Each row was made from one small tree. The marks that hang from a mark follow it in brackets, in the order of their numbers. Every link used is in the known rows. Write each row's tree.
Each row is shifted at random along 4 fixed directions that mean nothing.
Known rows
j_41{j_18 j_100{j_924} j_354{j_251}}: [ 130   50  140 -189 -211  242  368   13    5  194   88   -9   83  142
   52  179  178  -14 -146 -463   13  199   80   -3   28 -157  -50  217
  -30  135 -155  -45  140 -126  146  -57 -426   20  116  -34  168 -122
  -27  205  -89  172  -67  115   91   44  -93   74   72  144  148   41
  168  -68  432]
j_100{j_18 j_890{j_452 j_636} j_924}: [ -41  134   23   68   75  186   75  -29   31  323 -104  195  -44   37
   -2  -85  292  -68  -17  444   50 -101  178 -116    6 -157    3   91
   28   92   33  -35  -49  159   64  -83 -362  132 -112  -54 -135   57
 -138   98   24 -132   76  -76  -50 -243   37  267  238   13   77   51
   55  -38   54]
j_890{j_174 j_636 j_667}: [ -20   25 -174  -61 -307  -83  149  124  137  -57   55 -104   31  104
 -150 -247  187   -9  -81 -376   96  175 -255  226  140    3  -21    0
  -72 -123 -282   91  -76 -311  -55  163  -98 -292  289  -61  120 -246
   89  200   48  -39   79   93 -197 -205  -62   63  -34  138   51  172
  -17   88  139]
j_100{j_18{j_479{j_354}} j_890}: [-113 -173  -55   44  -10   63 -175  -31   65  208   57  137  152   40
   99  206   -7  -43  -13   25  243  -59  152 -159  164  -23  146   83
   64   10  -34  293  115   -2 -134  -65 -346  160   50   62  -76  -84
  118  202   86 -199  -83  -41   35   34   99   98  -85 -150  202    0
  123 -103   57]
j_18{j_479{j_90{j_924} j_251 j_762}}: [ 121   54  234   29  105  -72  -70  -83 -113  178   -7   61   68   85
   30  156 -102   98   22  569 -222 -236  144 -131 -310 -209  -64  -65
   69  235  244  -23   23  326  170 -250  472  211 -234  -56 -196  158
   99 -183  169   86   -6 -132  185   60  -20 -345   56  -67   69 -216
  -20 -148  -17]
j_18{j_479{j_90{j_924} j_251 j_354{j_890} j_762}}: [ -81 -294  -58  141  -18 -197 -196   24  -24  117   79  -76   84  132
   37  282 -122  -31  -25  208   51 -190 -104 -130  -45  -78   67 -105
   85   -9   48  102   17   72  -38 -147  324  146  -61  -46 -161  -43
  206 -211   34 -135    2 -124   72  168  171 -471 -192  -90  103 -145
   22 -101  -85]
j_174{j_545 j_762 j_890{j_636 j_667{j_452{j_479{j_251}}}}}: [ 161 -136   28  147  -63  211  136  246   -5  -32 -257   56   92  360
 -187 -550   55 -249   64  326 -158  146 -391 -147  204  -52  -39  -30
   50   74  -71 -311 -410   27  167 -115  102  142 -243  -44  -38  -92
  -31  -63  -55   63  138  -58  -67   31  -21  -35  460  130  155  150
  207   73  -11]
j_18{j_479{j_90{j_924} j_251 j_354}}: [  57 -171  139   99  120 -166 -350 -175  125 -101  185   -5  112  -34
  269  140 -106  114  -72  201  127  -31  340 -240 -219 -116  125   37
  147  122   62  134  195  167   -2 -266  282  159   22  137  -12   40
  -28  -83   22  -42 -239  -54  228   95  192  -71 -167 -282  165 -160
   80 -114  191]
j_452{j_479{j_251{j_90{j_924}} j_354{j_890}}}: [-220  -57 -198  128  121 -403 -256 -211  -78 -258   50 -225  -32 -205
   52  419 -162  220   64  -50    5 -287   97  348 -103  175  -18 -287
  -13  -82  207  183   41   49 -150   97  219  -75  168    6 -210 -164
  146 -103  153 -123  101  -64   51  186   -2 -222 -351  -27 -204 -146
 -260   52 -217]
j_215{j_41 j_354{j_251} j_924}: [-118  -49  100  -16  110  145  -54  -44  -60  295  -30  -26  110  140
  163   82 -113   48  -27  224  142   64  363 -192  -56  -86  105   18
   35   44  191   28   40  195 -117 -155   11  215   36   62   19  197
  -21 -105 -303 -105 -183  -99  115  -47   -5  -46  109 -130   87   82
   42   -2 -145]
j_251{j_18{j_479{j_354{j_890{j_667}} j_762}} j_90{j_924}}: [ -70 -110 -216   54 -152   25   56  189  -88  211  -81  -36  187   84
 -275  162 -169 -136   38  -71   26 -150 -143  115  236   24 -115 -262
  -80 -126  -96  182 -110  -68  -26  -32  297   61  -44 -281 -187 -104
  342 -122   50   -4  304  -42 -126  355  -93 -422 -180  139  -49 -105
  -99  -87 -268]
j_215{j_41{j_100 j_354{j_251 j_890{j_636 j_667}}} j_924}: [ -37   39   19 -214 -242  108  173    1    4  325  115 -145  112   63
   86   37  166   39  -61 -327   65  308   59   26  -40  -84   -4  215
  -16  -83  -87   39  -35  -85   16    3 -186  -61  177  -12  165 -148
    0  -52 -522   48  -68  115   24   12   28   77  -41   61  -45   55
   56  132  255]
j_479{j_90{j_924} j_251{j_18} j_354{j_890} j_762}: [-302 -362 -379  255   24 -261 -227   77 -100  -10   96 -134   16  231
 -174  141 -129  -85   24  232  178 -385 -211   18  275   70   45 -408
  -14 -162  193   37 -191  -74 -230   -4  193  150  -11 -175 -232 -155
  344 -280   73 -307  215 -252  -94  126  146 -722 -219  105   23  -10
 -109  -41 -341]
j_667{j_174 j_452{j_90{j_251} j_479} j_636{j_890}}: [  82   52  172    5   67 -419 -149 -139  162 -597  316  -66 -366 -418
  293  -60 -288  181  -12 -489   52  196   91   31 -207  121   85  100
   47  -33  -26  169  250 -177  -68  128 -209 -338  120  275  163  267
 -306  163   32   86 -225  200  124   27  172  285 -105 -195 -160  -85
  -11   30  217]
j_354{j_251 j_890{j_174{j_545 j_762} j_452{j_90} j_636}}: [ 185  -83   43   13  -15  244   48  115   94 -128 -207  -25  -99   58
   14 -277  246 -136  -45  -13  -55  213 -366  -46  -49   45   54  136
   44  -16 -137 -175 -107  -23   68   -7  138  -26 -198  165  187  -38
 -336 -163 -259   22  -49   62  -77 -148   48   89  114   71 -127  119
   90  146   33]
j_667{j_174 j_452{j_479{j_90}} j_636{j_890}}: [  74  125    5  -47 -108 -500  184  -19  -53 -293  234 -142 -291 -308
   22  -44 -164  137   -7 -636  -87  -15 -156   46 -143   68  -90  -26
 -101  -70 -201  101  156 -286   40  225 -339 -434  212  -94   68  141
  -47  283  128  156  -24  208  -11    1    2   35 -167   13 -172  -70
  -68   68  184]
j_215{j_100{j_18 j_890}}: [-269  -44 -200   59   32   12  -34  -10   72  187   16  150  101    4
  -37  169   58  -28    7  112  211 -205   39  -84  244    8   93    2
  -31  -40  105   82   38  -55 -201  113 -520   99   68   -1  -55 -160
  165  242   58 -229    3  -98  -56 -102   57   14   72  -28  105   64
    3  -75 -117]
j_215{j_354{j_251 j_890{j_174 j_667}} j_924}: [-326  -15 -246   -3  -27   88  139   -2  -19  317 -141 -134  -44   90
  -88  261   88    5   47  -17   46   42 -147  224  131   75   -8 -130
  -58 -210   65 -179  -85  -55 -163  125  -66  -31  213  -91   -2  -78
  207  -20 -121 -217   71 -130 -119 -228  -14 -293  -66  127 -106  167
 -120   93 -393]
j_174{j_545{j_762} j_890{j_452{j_90} j_636 j_667}}: [ -25  119   77   34  239   27 -128 -204 -118 -164 -211   60  -90  -75
  -28 -326  151  140  183  487 -303 -121  215  206 -150   89  -24  -64
   59  -21  387 -425 -226  277   77   35  263   89 -416   99  -82  -31
  -86 -414  159  127   27  -93   29 -258  -92  184  124  110 -160  -46
 -191  127 -293]
j_636{j_890{j_174 j_452{j_90{j_251 j_924}} j_667}}: [ -60 -218 -128  172  -91  281   35  235  287  -38  165  111 -110  163
  -90 -263   72 -164  -98  121  130  291 -303   66  237  -30   56   -4
   96  -98 -133 -173  -74 -182  -81   16   24  -28    1  211   98  -49
 -126   86 -129  -33   69  -69 -165 -131   62  -35  183   47  151  247
   75  -80   53]
j_354{j_251{j_18 j_90} j_890{j_452 j_667{j_174}}}: [ 424   48  101 -136 -266  465  243  333  197  117  -18  -84   53   27
  -90  -43  130 -370 -193 -603   32  266 -265 -342   91  -48 -129  158
 -102  -40 -530   99   47 -239  182 -105   74 -171  204 -181  278  -49
  -58  358 -364  124  120  176  -96  250  -77   -7   27  -48  -55   45
  222  113  345]
j_636{j_890{j_174{j_545 j_762} j_667}}: [ 166  302  -12 -370  -35    7  305  -40  -57 -335 -212   19  116 -220
  -58   61  -40   86   15 -432 -193   70 -182  284 -243  -13 -148  239
  -22  -23 -228   20  132  -73  151  162   65 -291   90  -10  151  -47
 -107   48   64  264  -73  187  -18   28 -144  293 -120  -92    0   14
  -57   42   32]
j_636{j_890{j_174{j_545 j_762} j_667{j_452}}}: [-119  104  -29  -40  224  -12 -135 -162   68 -278  -82  118  -39 -196
  112 -221  -42   47  130   94    7   69  -59   10  -39  147   54   74
   98  -36  123 -207   47   75  -68   45  -41   11  -60  186  146  113
 -204 -230    1   27 -224  -84   64  -43  168  339  -28 -176   68   40
  -11   -6 -136]
j_890{j_174{j_545 j_762} j_452{j_90 j_479} j_667}: [ 135   43  108   70  147  288 -201  -67  129 -390   26   74  -35  -55
   91 -284   41    6   35  127 -128  292  242   66 -113  117   90  -36
  138   46    4 -209    5  123   78  -20  465   50 -100  273   93   14
 -334  -71  -40   71 -114   50   79 -160   65  370   92  -55  -55   28
   56  -19  -17]
j_174{j_545 j_762 j_890{j_452{j_479{j_90}} j_667}}: [ 246 -168   31  101  -31  383   97  162   22 -169 -121  106  109  222
  -64 -289  -18 -186  -33   28 -123  123  -57 -211   79  -45   38   43
   97   31 -175 -258 -168    2  159  -89  317   69  -99   55   56  -33
 -163    3 -172   99   -2   59   19   11   46  177  194  -38  189   47
  202  -53  142]
j_452{j_90{j_924} j_479{j_251{j_18} j_354} j_762}: [ -34 -169 -133  159   42 -102 -338   88  103 -585  210  -95  103   30
    7   53 -227  -48  -95 -156  111   50  191  200  104   65   87 -233
   43   -4  -72  278   50 -118  -66  -41  168   22   13  144  -69 -190
   46  107   69 -149   90   51   18  200  -44 -149 -120   46 -155   -6
   15  -59 -177]
j_354{j_251{j_90{j_924}} j_890{j_174 j_636 j_667}}: [ -68  323 -149 -113  -56 -201  206 -102  -78   56 -126 -216 -101 -226
 -151  198  181  180   45  -93 -210 -144 -250  501 -183   68 -248  -80
 -157 -150   20  -33   22  -36   49  195  281 -300  144 -134  -44 -161
   80  -76   35   72  240   30 -161  -99 -222 -137 -185  201 -363  -27
 -349  213 -114]
j_354{j_251 j_890{j_174}}: [ 181  175  231 -227  -15   79   32  -39   20   91  -39  -55   42  -49
  105  296   67   14  -49  -36 -126   39  -81  -19 -216  -58  -49  259
  -37  120  -46   -5   82   97  120  -65   18  -49   76    7  152   17
  -57   25  -73   32  -83   24   80  -22  -63  -13  -53  -84  -98  -44
   32   74  152]
j_215{j_41{j_18 j_100{j_890}} j_354{j_251{j_90{j_924}}}}: [ 206  -90  126 -179 -153  399  285  171  119  387  259   -1  350   29
  141  102    5 -101 -234 -583  254  305  128 -368   85 -174   20  355
   -9   16 -296  168  332 -146   50 -126 -128   26  150  114  259  -14
  -81  233 -500  213 -215  204   63  317  -86  221  102 -152  260   54
  240  -39  438]
j_890{j_452{j_479} j_667}: [-160  -20 -124  180 -119   50  -18   17  -10  -17   31  -62 -112  103
 -105  -30   64   49   50  -47  -50   29   71  262  143  107   12 -246
    0  -37   13  -31 -128  -85  -66  109   49  -74  211   -5  -93 -155
  118  192  109 -105  185  -69  -84 -102  -79   23  -13  104  -75  100
  -81  -16   52]
j_100{j_18 j_215 j_890{j_452 j_636}}: [  45  356   19 -123  -25   30  366  -81 -258  295 -202  104  -52  -85
 -203  135  409  155   58  327 -250 -197   13  238 -153 -156 -189   71
 -136  110   51 -108   28  153  167  113 -341  -80  -53 -248 -306  -37
  101  222  199  112  249   -4 -137 -191 -308   15  180  187 -108   42
 -175   61   87]
j_452{j_479{j_354{j_890{j_667}}}}: [-106 -259 -154   90 -253   12 -119  165   94 -110  131 -118  134  192
  -55  152  -72 -103  -50 -300  145  114 -116   83  289   96   86  -71
    8 -119 -262  132 -111 -224 -112   70  -48  -46  275   -2   14 -283
  186  186  -46 -190  109   39  -67   66   54  -72 -164  -10   59  100
   86  -28  126]
j_354{j_890{j_452 j_636}}: [-211  -71 -316   76 -258 -337  100  -20   19 -107  -76 -227 -147 -161
  -39   46  138  121  -26 -695  168 -104 -268  325   95  132   66  -65
  -66 -229 -150  246  -23 -360 -203  284 -387 -413  368  -19   68 -213
   76   90  -24 -171  102   72 -184  -40   28   91 -309   50 -171   65
 -170  124   86]
j_890{j_452{j_479{j_90 j_251}} j_636 j_667{j_174{j_545}}}: [ 137  187   78   12  154 -283  -65 -272  -47 -309   94 -163 -306 -214
   93 -101  189  271  106   98 -294   38  208  109 -423   63  -90 -157
   30  -14  121 -221  111  131  140   62  561 -211  116  -18  -52   -8
 -179  -16  114  138   -4   51   90 -204   20  119  -74  -27 -267  -89
 -165  217  166]
j_174{j_762 j_890{j_452{j_479{j_354}}}}: [-171 -132 -137  181   77   35 -139  -74 -164 -158 -165    5  -42   85
  -25  -35  -86   12   96  129  -45 -135  167  182   67  106   97 -207
   52   17  169 -137 -239  107  -70   18   51   86  -29    9 -178  -68
    3 -153  106 -109   15 -132  -24   -3   27   39  -11  101    3   25
  -55  -11 -198]
j_100{j_18 j_890{j_174 j_667} j_924}: [-212  240 -222  -76   64   32   51 -127   69  161   32   74  -11 -143
  -42  238  176   11   -4  -31   82 -100  123  280   51   -2  -47   27
  -12 -143  -21  109  179  -60  -61  172 -207  -88  220  -35  -83 -146
   86  252  190 -216   84  -28 -107 -251    7  247  -52  -32   61   57
  -91  -17 -190]
j_667{j_174{j_545 j_762} j_452{j_90} j_636{j_890}}: [ 265  263  122 -182  -19 -231  411   96 -140 -263 -167  -26 -138 -297
 -130 -288 -181    3   12 -486 -248  -65 -392    3 -177   12 -193  118
 -104    3 -231  -69   49 -173  233  201 -291 -273 -181  -75  159  237
 -134   56  205  388   18  262  -72   48 -176  123  112   59 -144   11
  -14   43  -25]
j_251{j_18{j_479{j_354 j_762}} j_90{j_924}}: [ 132 -288 -135   67 -273   57  132  341   81   17   57    3  285  205
 -186  -28 -246 -253 -173 -420  268   43 -115 -146  264  -84   10  -92
  -39  -33 -388  448   26 -253  -28 -133  117  -14   35 -162  -36  -41
  158   94  -45   42  127  103  -96  460  -53 -248  -81   45  204  -43
  141 -166  -29]
j_100{j_18 j_215{j_41{j_354{j_251}} j_924} j_890}: [-130   37 -180 -154 -145  129  332   17 -135  352   32   -9  143   73
  -44  381  144    4 -122 -266  155   56   50  132   60 -111  -28  155
  -76 -108  -88  334  253 -146  -92  151 -469  -56  239  -34 -142  -80
  139  316 -248 -101   78   53  -75  -24 -146   -2   44   28  149  173
   15   75  -39]
j_636{j_890{j_452{j_762} j_667{j_174{j_545}}}}: [ -63  111  -19  -45  138   61   10    6  -51  -57 -137  112 -163  -65
  -77  -79   55  -43  107  188 -196  -23 -175   29  -25   73  -72  -34
   20  -12   42 -260   14   50   62  102   75   14 -134   46   70   66
  -76  -64  158   80   22  -45  -43 -100  -48  196   66   49  -94   76
  -46   34 -198]
j_100{j_18 j_215 j_890{j_174 j_452{j_90 j_479}} j_924}: [-105 -122 -187  199   27  343   30  116  106  201  120  224 -146  142
 -146   -9  388 -180  -62  297  114  185  -16  190  289  -10   69 -129
   34  -37  -80  -70   44  -48  -79  109 -281  116  -58   60 -280 -177
  -66  412   51 -254  180  -67 -176 -297   13   62  279  195  127  187
   64  -82 -270]
j_174{j_545 j_890{j_452 j_667{j_636}}}: [ -56   59 -199   26  -69 -250  359    5 -146   55 -221 -136 -101  -67
 -218 -217   -1   41   82 -383 -136 -159 -280  294   69   69 -117  -71
  -87 -207  -63  -80  -83 -235   39  291  -49 -289  133 -167    6  -99
  168   23  260  126  200   86 -227  -49 -168   77  -32  126  -78   50
 -169  111 -115]
j_215{j_354{j_251{j_90} j_890}}: [ 167   26  155 -140  -11  199  127   66  -23   61 -199  -98  129   -7
   73  216   -2  -12  -82 -177  -29  -39 -117 -193  -94   -8  -29  134
  -78   92  -77  -11   17   89   45  -97 -106   40   22  -63   88   71
   11   42 -221   78  -96   67   87  149 -141 -175  -41  -92  -50  -45
   47  -13  149]
j_667{j_174{j_545} j_636{j_890}}: [  21   22   69  -87   74 -278  117   -8 -125   84 -130   93 -154  -15
 -105 -189 -107   19  113  166  -74 -168 -302  -95   27   27  -90    0
  -59   33   93  -97 -114  -20    4  133 -151   16 -186  -54   67  176
  -47  -80  293  129   -1    9  -31 -177   -6   11  106   85   59   33
  -31   50 -123]
j_174{j_545 j_762 j_890{j_636 j_667{j_452{j_479}}}}: [ 204  -35   32   39 -141  104  221  186   39 -244 -175   31  151  117
  -98 -428  -56 -151   -6 -201  -77  194 -220  -68  128  -21   -5  132
   30   -6 -274 -115 -177 -125  163  -12   -1 -100  -46   28  106  -37
 -154   -3 -128  128   44  145  -53   88  -18  326  265   26  106   94
  175   36  129]
j_215{j_100{j_18 j_890{j_667}} j_924}: [  75  347   93 -240  -18  281  305   18  100  281   12  167  317 -108
  -15  288   16  -43  -72   37  -59   27  372 -159 -139 -263 -104  291
  -38   57 -167   12  195   87  183  -46 -303  -22  125 -171   16  -17
   95  369 -113  101    6  107   36   -1  -91  193  173 -155   30  -26
   88  -72   17]
j_215{j_41{j_100{j_890}}}: [   1   63  180 -181   67  103 -112 -107  -48  373  206  122  146  -41
  153   67    6   98    8   79   75    6  295 -161  -59  -65   67  218
   34  135  183   54   32  152  -17  -65 -177  174  -10   99   74   26
   12    5 -124   32 -208  -12  122  109    7  253   51 -177  143  -39
   65  -75  183]
j_667{j_452 j_636{j_890{j_174{j_762}}}}: [  56  188   70  -87  -67  -40  234  139  -93   58 -160   86  -76   11
 -147 -352  -43  -89   47   62 -140    4 -357  -48    9  -52 -118   86
  -80  115  -77 -155 -216  -34  121   39 -409  -55 -207 -128   64  210
  -22  -27  147  181   -2   -9  -92  -76  -68  -70  206  155   45   70
   48   -6  -33]
j_215{j_41{j_18 j_354 j_667}}: [-138   -5  -69 -104 -157  -81  120  -83 -163  187  224 -105  152   20
   41   25  -11  224   16 -432   63   98  182  124  145   60    5 -115
  -56  -45  198  126  115 -152 -130  151 -468    8  261   47   77  -37
  196  -22  -24  101  -29  -18   66 -129 -111   -1 -128   97   76   85
  -50   77  196]

Write each row's tree
[  79 -114   92   36   47   40 -246  -83   93 -215   35   22 -125 -209
  214  186 -161   62   23 -227   79   84  220   -2 -111   46  167    7
  104   -7  133  248  120   43 -105 -106  161  -40  -49  153   14  154
 -107 -128 -151  -67 -102    7  137  286  171  -19 -227 -215 -164 -213
  -17  -84   39] => j_354{j_890{j_452{j_90{j_251{j_18{j_479{j_762}}}}}}}
[ 226  100  241 -206   67 -113   30 -109  -67 -241 -205   83  179  -30
   63  -72  -43   75   14  115 -143  -82  140  -64 -220  -97   -6  335
   32  113   73  -47  -76  156  155  -71   52  -17 -284   92  107   73
 -157 -291   78  195 -135   89  143  -46  -61  331  115  -59  100 -108
   31   93    2] => j_174{j_545{j_762} j_890{j_636}}
[ 286 -152  178    4 -175 -201  195  264   48 -218  316  -44 -214  109
    1 -127 -205 -103 -121 -194  -41  247 -245 -359  -33 -116  -52  140
  -40   68 -366  -73   24 -205  158  -54 -201 -183   16 -106   91  268
 -104  235   -8  232  -32  176    0  124   42 -214  148   15   82   55
  217   -7  450] => j_667{j_174 j_452{j_479{j_90{j_251} j_354}} j_636{j_890}}
[ 183  -85   25   40   14  109  -24  163   31   -8   13   -7  241  190
 -132 -107 -106 -150 -101  207   80  -98   39 -215   86 -111  -89 -125
  -51  140  -58   81 -123   69   74 -241  125  190  -81 -192  -66  -22
  123    2   40   95  124  -55    4  291 -127 -361   88   25  115  -12
   83  -63   15] => j_479{j_251{j_18 j_90{j_924}} j_354}
[ 191   26  131 -192  -58  271  285  152  -44  299  -12  -56  112   92
   35   50  103  -75 -169 -281   77  183   60 -153  -53 -151  -53  168
  -59   93 -188   39  123   33   98 -125  -80   76    1 -110   63   -3
  -25  169 -334  171 -118  144   24  245 -200  -41  162   -3  125    9
  116  -82  161] => j_215{j_41{j_100{j_924}} j_354{j_251{j_90}}}
[ 154 -197   99   16  -56   26 -104  126  -19  122   99   77  254  118
  -12  185 -229 -123  -58  159   62  -84  114 -332   23 -158   31   19
   34   81 -102  122    4  101   85 -277  262  208 -153 -131  -51  125
   81 -218 -105    6   17  -14  109  279  114 -310 -118  -76   89 -192
  121 -174   44] => j_251{j_18{j_479{j_90{j_924} j_354{j_890} j_762}}}
[-138   23 -218  -45   -6   90  368    3 -112  268  -57   31   65  -65
 -156  420  266   41  -85 -139  140 -145 -183  178  160  -37  -83   74
 -124  -78  -58   34  252 -106  -73  158 -336   -9   84  -62 -188 -195
  174  331  -69  -14  117   51 -144   51 -223 -159   75  160   91   84
 -104  -82  -33] => j_41{j_100{j_18 j_215{j_354{j_251{j_90{j_924}}}} j_890}}
[ -96  181  -88  -21  124 -315  -78 -246 -143 -127  -71  -16   20 -351
    0  271 -276  252   99 -180    1 -337  331  312 -169   80  -60 -250
  -48  -18  270  388  173   82 -101   27  305  -99   14  -67 -177  114
  100 -178  203   39   58  -15   81  291  -77  -47 -335  -31 -190 -305
 -307  -86 -307] => j_251{j_18{j_479{j_762}} j_90{j_924}}
[ 124   16  287   75  -14   95 -281   40  268 -176  314   66   55  132
  187 -431   31  -94  -29  339   30  417  236 -299  -69  -32  149  107
  131  140  -75 -126  -30  134   79 -234  270   62  -10  139   92  135
 -274 -110 -186  -17 -211  -15  131  -89  246  283  194 -104  106  -23
  228  -41  227] => j_890{j_174 j_636 j_667{j_452{j_479{j_762}}}}
[-225 -111 -138  144  114   -7  -87  -23 -219  174 -143  -84 -134  243
 -155   59   48   55  105  453  -63 -326 -131  158  133  149  -65 -384
 -106   38  344 -157 -247  145 -154   12   37  223 -118 -167 -248 -104
  266 -100  223  -84  163 -250  -87    9 -198 -546  -30  226  -99   79
 -194   15 -264] => j_479{j_354{j_251{j_90}}}
[ -15  -45   78  -10   72 -221  -47 -128 -247  -27   14  -26 -138   80
   21  354 -170  251   83  360 -206 -226  165   94 -272  -76  -22 -135
    8  114  288  -44   31  236   21  -95  363   71 -132 -130 -270  176
  195 -219  267   81   -5 -107  113  140  -66 -483 -138    7  -43 -167
 -158 -122   13] => j_18{j_479{j_90{j_251} j_354 j_762}}
[ -27    7  -94   -6  -13  -49 -194  -43   85 -121  -49 -130  -64 -122
   54  -38  -45  -42   29 -327  169  -53  -73   11  141  176  -11  -80
  -82 -145   25  248  -47 -154 -177   53   42  -87  120  -35  104  -84
   68   39 -136 -131   25   25  -25   92   88  -90 -285  -79 -162  -94
  -77  109   32] => j_354{j_251{j_18 j_90} j_890{j_667{j_636}}}
[  74  367  150 -134  -51 -145   30   47   29  -27   20  -86  -31 -203
  -11  -45  -20  -26   10 -125 -242   78 -138    9 -137  -12 -122  185
  -86   18 -164 -104   62  -45  213   65 -132 -179  -11  -78  189  148
   72  -22  138  126   18  112  -32  -24  -82   92    4   40 -232  -77
  -10   48   11] => j_354{j_890{j_174 j_667{j_452{j_762} j_636}}}
[ 195   -2  214  -48  186 -105 -112   -3  130 -472   40   96 -298 -214
  198 -190 -147   -5  -32  -43  -59  174  -84 -180 -218   10   67  217
   91   45  -32  -37  188  -31   62   32   48 -104 -255  307  243  329
 -405  -72   48  179 -227  171   81  -36  110  314   83 -130  -85  -29
   83   13   63] => j_667{j_174{j_545} j_636{j_890{j_452{j_90{j_251} j_762}}}}
[ 191   91   99 -185 -280  -24   48   55  196 -181   14  -95  204 -100
   98  -12   53    1 -130 -537   89  156  -59  -41  -72  -78   24  312
   -7  -32 -375  227   55 -190   66    7 -127 -264  286   30  249 -139
  -52  151 -205   19  -77  227   17   12   49  315 -159 -197   20  -21
  101   38  447] => j_354{j_890{j_636 j_667}}
[  14  -54  -33  -10   52 -373  108  -47  -86   38 -120  -13  -93  -56
  -86 -199 -157   -6   57 -164   21 -217 -239  -51   90   63  -18   -1
  -56  -99   53  -18  -62 -156  -37  193  -61  -96  -16  -27  121   85
    4  -97  306   38  -10   65  -75 -143   34  136   63   66   97    5
  -36   95 -213] => j_667{j_174{j_545 j_890} j_636}
[ -43  231 -114  -21  -33  136   63   93  215   62   64   84  -57 -103
    6  -47  203 -228 -136 -179   87  178   49   14   30 -101   -8  227
   21 -108 -359  164  235 -191   96  100 -217 -168   94   29   85   -6
  -87  322   70 -137   23  134 -158 -224   71  443   78  -12   44   53
  121   -8  -30] => j_100{j_18 j_890{j_174 j_452{j_762} j_667{j_636}} j_924}
[-296  114 -314  -55  139  -98  -16 -212  -61  -97 -154   26  -40 -165
  -60  102   13  148  132 -112   20 -148  -74  381   24  220    2  -67
    5 -195  167   -7   17  -74 -169  296  106 -107  127  127   14  -81
   44 -109  228 -136  -17  -68  -95 -169   32  256 -162  -42    6  101
 -193   65 -319] => j_100{j_890{j_174{j_545 j_762} j_667}}
[  91  -85  170  -12   31  158 -229  -64   78   61  -64  106   42   55
  165   65  -54  -26   16   29  157   81  215 -159   55  -13  109   38
   45  146  107  256   27   88  -88 -229    2  184  -31   98   72   44
  -46   77 -100 -125 -123  -80  152  118   68    5  -56 -145   28  -72
  105  -41  123] => j_354{j_251{j_18{j_479}}}
[ -48  394  270   25  251 -153 -202 -319 -129  196  -33   36 -282 -204
   62 -193   58  198  199  628 -276 -186  409  -46 -289   30 -103 -129
  -16  129  398 -349  -78  348  122  -15  287  117 -118  -68  -27  293
  -52 -218  358   96  -23 -143   82 -383   21  149   99   35 -172 -105
 -182   61  -15] => j_890{j_452 j_667{j_174 j_636}}
[  -4 -161   54  148  -11 -128 -149   30  -33  -94  225 -100  -17   39
   62  116 -104   36    1   38  -40  -50   37 -188   34   64   60  -94
   -3   46  -18 -146  -46   36   11  -74 -176   57   55  -69  -43   44
   83  -22  -37  -36    2  -31   93  141   63 -230 -106  -43  -89  -49
   47  -66  156] => j_667{j_452{j_479{j_90 j_354{j_890}}}}
[ 252 -176  300  -22  -43   95 -200   69  187   20   33   17  223   59
  260   76  -80 -140 -139  147  136  166   71 -412 -207 -146  103  283
  110  134 -195  244  127  177   95 -373  413  142 -158  110   63  114
 -247 -241 -364   40 -221   80  171  280  203   50  -74 -227   95 -204
  208  -52  247] => j_18{j_479{j_354{j_251{j_90{j_924}} j_890{j_636}} j_762}}
[-106 -238  -95  155  -85    4  -21  177 -150 -138   90 -157  -82  347
 -152   88  -85  -50   -7   66  -97  -59 -152  279  121  111   22 -332
  -31   -7   42    7 -151  -50  -70   59  206   61  -40  -62 -271 -207
  202   85  122 -113  204  -63 -104   48 -182 -522  -17  234 -145  102
  -52  -45 -186] => j_452{j_90 j_479{j_354{j_251} j_762}}
